Below are the code and all the weights of a small trained network. Each question names an input and a class and asks about switching units off, where a switched-off unit gives its printed mean instead of its output.

import numpy as np


def w(rows, s, z=0):
    codes = np.array(rows[::2]) - 128.0
    scale = np.full(codes.shape[1], s)
    scale[-1] = z or s
    return codes * scale


def norm(h):
    return h / np.sqrt((h * h).mean(-1, keepdims=True) + 1e-5)


def f(y):
    return y / 2 * (1 + np.tanh(0.7978845608 * (y + 0.044715 * y**3)))


def log_softmax(a):
    a = a - a.max(-1, keepdims=True)
    return a - np.log(np.exp(a).sum(-1, keepdims=True))


def net(x, mask):
    res = np.array(x, float).reshape(1, 2) / 4 @ E
    u = 0
    for l in range(2):
        y = f(norm(res) @ A[l][:, :-1].T + A[l][:, -1])
        res = res + np.where(mask[u : u + 8], y, B[l][:, -1]) @ B[l][:, :-1]
        u += 8
    return log_softmax(norm(res)[-1] @ U[:, :-1].T + U[:, -1])


A, B = {}, {}
E = w([
[15,54,153,199,165,190,181,200,188],'x0',
[99,89,35,71,28,82,254,128,176],'x1',
],0.0061)
A[0] = w([
[176,170,121,90,121,81,107,32,99,101],'L0N0',
[150,156,77,27,58,3,131,91,119,127],'L0N1',
[126,154,126,102,134,130,134,128,122,1],'L0N2',
[151,148,124,119,128,116,105,105,109,101],'L0N3',
[128,138,149,146,152,139,71,129,101,18],'L0N4',
[115,111,28,86,2,88,182,115,148,219],'L0N5',
[101,104,111,143,123,125,191,149,155,16],'L0N6',
[69,68,131,151,138,136,139,140,162,92],'L0N7',
],0.015,0.0012)
B[0] = w([
[163,101,141,123,104,155,171,156,116,223],'L0N0',
[32,169,71,85,81,133,109,6,158,253],'L0N1',
[113,105,150,117,127,140,131,130,118,130],'L0N2',
[114,102,115,109,132,118,121,155,110,163],'L0N3',
[133,130,128,148,134,75,114,103,138,179],'L0N4',
[102,91,88,112,100,18,86,36,145,254],'L0N5',
[99,123,126,103,149,133,120,150,88,177],'L0N6',
[167,142,122,116,94,151,164,145,140,186],'L0N7',
],0.017,0.019)
A[1] = w([
[138,227,133,153,109,236,194,185,167,49],'L1N0',
[124,98,136,49,69,213,135,110,71,121],'L1N1',
[146,220,144,86,149,150,63,24,60,112],'L1N2',
[146,189,140,199,140,57,71,64,173,122],'L1N3',
[64,126,170,207,170,176,129,138,244,3],'L1N4',
[42,192,72,85,178,99,47,60,93,156],'L1N5',
[2,41,87,98,122,106,156,141,67,57],'L1N6',
[82,30,95,143,119,60,154,74,161,31],'L1N7',
],0.0073,0.0036)
B[1] = w([
[102,73,147,121,161,65,9,56,32,166],'L1N0',
[40,203,106,207,228,147,67,114,242,180],'L1N1',
[82,56,59,99,18,58,141,132,97,180],'L1N2',
[68,187,95,83,139,254,199,162,163,210],'L1N3',
[245,109,84,49,56,83,192,89,116,132],'L1N4',
[32,54,196,103,128,129,69,127,19,254],'L1N5',
[225,172,155,209,149,56,118,140,173,190],'L1N6',
[155,180,243,173,188,241,34,95,56,214],'L1N7',
],0.0059,0.009)
U = w([
[103,121,133,103,128,254,129,185,86,129],'0',
[81,112,97,90,78,88,126,20,128,163],'1',
[199,91,161,143,125,98,114,142,87,164],'2',
[120,130,119,126,121,149,116,133,148,2],'3',
[93,137,78,105,106,125,173,179,175,98],'4',
[119,133,115,134,116,148,115,133,143,3],'5',
[53,158,156,159,187,111,86,99,127,121],'6',
[169,184,145,157,143,205,172,120,193,150],'7',
],0.022,0.0083)

Each question gives the input, the list of numbers given to net, and the class t.
The units are the neurons (one row each of A and B). Each row of codes is followed by its name. A weight is (code - 128) times the scale printed after its matrix; where a second scale follows, it is the last column's (A, B and U).
mask holds one flag per neuron, layer by layer. A switched-off neuron (its flag False) gives its mean, the last column of its row in B, instead of its output. The means were averaged over made-up inputs and are rounded, as every weight is.
A unit's drop is (log p(t) with every unit on - log p(t) with that unit switched off) / (log p(t) with every unit on - log p(t) with every unit switched off).
The circuit of an input: a set's keep is (log p(t) with only the set's units on - log p(t) with every unit switched off) / (log p(t) with every unit on - log p(t) with every unit switched off). Starting from the 12 units with the biggest drops (on a tie, the unit counted first), units are removed one at a time, each time the one whose removal leaves the highest keep (on an exact tie, the one counted first), for as long as the keep stays at least 0.8.
circuit, biggest first: the units of the circuit, biggest drop first
most important unit: the unit with the biggest drop
k most important neurons: the k neurons with the biggest drops, biggest first
k most important neurons of layer l: the k neurons of layer l with the biggest drops, biggest first
input [-7,-8], class 2: circuit, biggest first : [L0N1 L0N5]
input [-1,-4], class 2: 2 most important neurons : [L0N1 L0N5]
input [4,-7], class 7: 3 most important neurons of layer 0 : [L0N5 L0N1 L0N6]
input [2,-1], class 2: 3 most important neurons : [L0N1 L0N5 L1N0]
input [8,-6], class 2: most important unit : L0N1
input [3,-8], class 6: 3 most important neurons : [L0N0 L0N4 L0N7]
input [1,-7], class 6: circuit, biggest first : [L0N1 L0N0 L0N5]
input [1,-3], class 6: 4 most important neurons of layer 0 : [L0N0 L0N4 L0N7 L0N1]
input [4,-3], class 2: 3 most important neurons : [L0N1 L0N5 L0N7]
input [7,-8], class 7: 4 most important neurons : [L0N5 L0N1 L0N0 L0N4]
input [1,-8], class 6: 2 most important neurons : [L0N1 L0N0]
input [8,-4], class 2: 4 most important neurons : [L0N1 L0N5 L1N0 L1N3]
input [6,-1], class 0: 3 most important neurons : [L0N5 L0N1 L0N7]
input [2,-5], class 6: 3 most important neurons : [L0N4 L0N0 L0N7]
input [1,-5], class 6: 2 most important neurons : [L0N0 L0N1]
input [2,-4], class 7: circuit, biggest first : [L0N5 L0N1 L0N6 L1N5]
input [4,-4], class 7: most important unit : L0N5
input [7,-3], class 0: 2 most important neurons of layer 1 : [L1N6 L1N0]
input [5,1], class 0: 2 most important neurons of layer 0 : [L0N5 L0N1]
input [5,0], class 0: 2 most important neurons of layer 0 : [L0N5 L0N1]
